[[126 129]
 [120 137]
 [117 149]
 [119 141]]
->
[[117 149]
 [119 141]
 [120 137]
 [126 129]]

[[136 124  99]
 [107 130 113]
 [119 130 105]
 [114 127 112]
 [127 119 122]
 [112 129 109]
 [126 124 120]
 [120 130 103]]
->
[[107 130 113]
 [112 129 109]
 [114 127 112]
 [119 130 105]
 [120 130 103]
 [126 124 120]
 [127 119 122]
 [136 124  99]]

[[130 118 120 148 122]
 [127 134 132 108 137]
 [153 117 116 127 137]
 [128 132 133 107 137]
 [132 131 130 113 138]
 [152 115 114 130 132]]
->
[[127 134 132 108 137]
 [128 132 133 107 137]
 [130 118 120 148 122]
 [132 131 130 113 138]
 [152 115 114 130 132]
 [153 117 116 127 137]]

[[125 142 137]
 [143 127 138]
 [120 138 134]
 [118 138 131]
 [128 107 118]
 [132 138 139]
 [130 143 139]
 [110 133 122]
 [117 136 130]
 [123 139 136]]
->
[[110 133 122]
 [117 136 130]
 [118 138 131]
 [120 138 134]
 [123 139 136]
 [125 142 137]
 [128 107 118]
 [130 143 139]
 [132 138 139]
 [143 127 138]]

[[125 103 134 125 110]
 [135 102 144 127 103]
 [114 136 150 105 134]
 [129 132 101 131 129]]
->
[[114 136 150 105 134]
 [125 103 134 125 110]
 [129 132 101 131 129]
 [135 102 144 127 103]]

[[132 125 116 129 128 127]
 [128 129 150 128 128 128]]
->
[[128 129 150 128 128 128]
 [132 125 116 129 128 127]]

[[139 112 123 151 118]
 [114 117 148 138 126]
 [140 111 122 152 118]]
->
[[114 117 148 138 126]
 [139 112 123 151 118]
 [140 111 122 152 118]]
---
[[129 102 148 137 120 149 121]
 [143 126 116 140 135 104 138]]
->
[[129 102 148 137 120 149 121]]

[[130 127 125]
 [119 155 114]
 [130 114 134]
 [121 144 118]
 [130 135 123]
 [133 121 127]
 [125 134 129]
 [124 149 117]
 [126 134 120]
 [127 124 129]
 [127 130 122]]
->
[[130 127 125]
 [130 114 134]
 [130 135 123]
 [125 134 129]
 [126 134 120]
 [127 130 122]]

[[131 122 125 136 126 127 115 131]
 [128 136 127 120 134 120 128 127]
 [124 120 129 128 103 128 130 130]
 [129 126 126 123 136 123 124 125]
 [125 118 135 125 105 123 140 134]
 [127 129 125 126 135 132 117 133]
 [129 133 130 129 131 118 130 130]
 [131 142 126 122 130 122 135 126]
 [128 140 125 122 128 125 146 127]
 [130 128 130 138 119 118 134 129]
 [125 116 136 123 107 123 144 135]]
->
[[131 122 125 136 126 127 115 131]
 [124 120 129 128 103 128 130 130]
 [125 118 135 125 105 123 140 134]
 [129 133 130 129 131 118 130 130]
 [128 140 125 122 128 125 146 127]
 [125 116 136 123 107 123 144 135]]

[[121 121 125 137 121 129 146 141 120 132 130 131 137 135 134 114]
 [122 121 125 137 122 130 146 142 120 132 131 131 136 136 134 114]
 [111 134 120 137 133 150 140 137 126 129 123 129 136 144 133 122]
 [109 109 123 138 134 150 143 133 107 133 135 128 146 151 127 135]
 [121 120 126 136 121 129 147 142 120 132 130 131 137 135 134 115]
 [110 134 120 138 133 151 140 136 126 129 123 130 138 144 133 122]]
->
[[121 121 125 137 121 129 146 141 120 132 130 131 137 135 134 114]
 [111 134 120 137 133 150 140 137 126 129 123 129 136 144 133 122]
 [121 120 126 136 121 129 147 142 120 132 130 131 137 135 134 115]]

[[122 133 117 131 147 135 143 135 118 122 118]
 [123 121 152 119 126 117 126 118 146 122 144]
 [139 132 112 136 123 136 126 135 121 137 121]
 [128 134 112 134 140 138 136 138 110 127 111]
 [124 134 115 132 142 137 138 138 113 126 113]
 [142 127 129 127 103 123 112 124 135 143 134]
 [120 125 147 125 129 123 129 123 135 121 137]
 [115 125 138 120 136 124 134 124 132 116 131]]
->
[[122 133 117 131 147 135 143 135 118 122 118]
 [139 132 112 136 123 136 126 135 121 137 121]
 [124 134 115 132 142 137 138 138 113 126 113]
 [120 125 147 125 129 123 129 123 135 121 137]]

[[105 127 122 116 120 138 119 118 141 137 109 135 119 135 126]
 [121 112 141 137 140 133 140 117 132 128 117 134 139 136 138]
 [127 116 139 121 137 131 137 113 128 137 122 134 137 143 132]
 [124 152 116 122 114 127 113 140 135 127 127 125 114 123 120]
 [134 138 118 147 118 117 117 144 124 109 137 113 119 104 124]
 [152 129 138 126 140 121 140 128 113 130 145 125 141 130 131]]
->
[[105 127 122 116 120 138 119 118 141 137 109 135 119 135 126]
 [127 116 139 121 137 131 137 113 128 137 122 134 137 143 132]
 [134 138 118 147 118 117 117 144 124 109 137 113 119 104 124]]

[[135 126 141 132 135]
 [108 133 111 118 105]
 [115 130 119 121 111]
 [131 127 132 130 129]
 [126 132 123 125 124]
 [151 127 143 136 144]]
->
[[135 126 141 132 135]
 [115 130 119 121 111]
 [126 132 123 125 124]]
---
[[102 150 120 125]
 [129 131 123 120]
 [110 142 122 124]
 [128 131 123 120]
 [136 127 141 145]]
->
[[150 120]
 [131 123]]

[[122 130 125 126]
 [111 112 130 148]
 [117 133 125 123]
 [129 137 105 158]]
->
[[130 125]
 [112 130]]

[[149 124 117 120]
 [130 142 113 126]]
->
[[124 117]
 [142 113]]

[[130 150 147 107 106]
 [103 106 107 142 157]]
->
[[150 147]
 [106 107]]

[[134 157 123]
 [118 100 127]
 [131 156 119]
 [141 153 135]
 [130 105 143]]
->
[[157 123]
 [100 127]]

[[125 134 130 140 123]
 [148 119 130 103 151]
 [123 134 130 140 122]]
->
[[134 130]
 [119 130]]

[[102 123 145]
 [109 124 142]
 [107 122 129]
 [145 140 149]]
->
[[123 145]
 [124 142]]

[[108 142 137 124]
 [117 136 120 116]
 [119 148 155 131]]
->
[[142 137]
 [136 120]]

[[131 105 117]
 [143 147 137]]
->
[[105 117]
 [147 137]]
---
[[129 129 120 105 134]
 [136 136 136 107 141]
 [133 133 122 108 131]
 [128 128 129 113 138]
 [129 129 127 108 140]]
->
[[136 136 136]
 [133 133 122]]

[[146 137 136 127 113]
 [141 152 151 107 100]
 [137 150 149 107 102]
 [138 110 112 151 143]
 [109 117 119 131 143]]
->
[[141 152 151]
 [137 150 149]]

[[125 140 104 133]
 [139 111 134 124]
 [142 117 114 126]
 [133 113 144 124]]
->
[[139 111 134]
 [142 117 114]]

[[112 136 117]
 [145 132 112]
 [136 120 103]]
->
[[145 132 112]
 [136 120 103]]

[[116 109 131 113]
 [114 106 131 118]
 [114 109 129 113]]
->
[[114 106 131]
 [114 109 129]]

[[130 126 121 131]
 [130 128 127 128]
 [130 126 122 130]
 [147 124 128 152]]
->
[[130 128 127]
 [130 126 122]]

[[129 128 129 123]
 [110 127 122 128]
 [127 102 132 128]]
->
[[110 127 122]
 [127 102 132]]

[[119 108 110]
 [156 147 126]
 [126 140 145]]
->
[[156 147 126]
 [126 140 145]]

[[125 124 119 133 113]
 [111 133 120 136 124]
 [138 130 127 119 129]
 [120 134 119 130 119]
 [117 140 105 126 110]]
->
[[111 133 120]
 [138 130 127]]
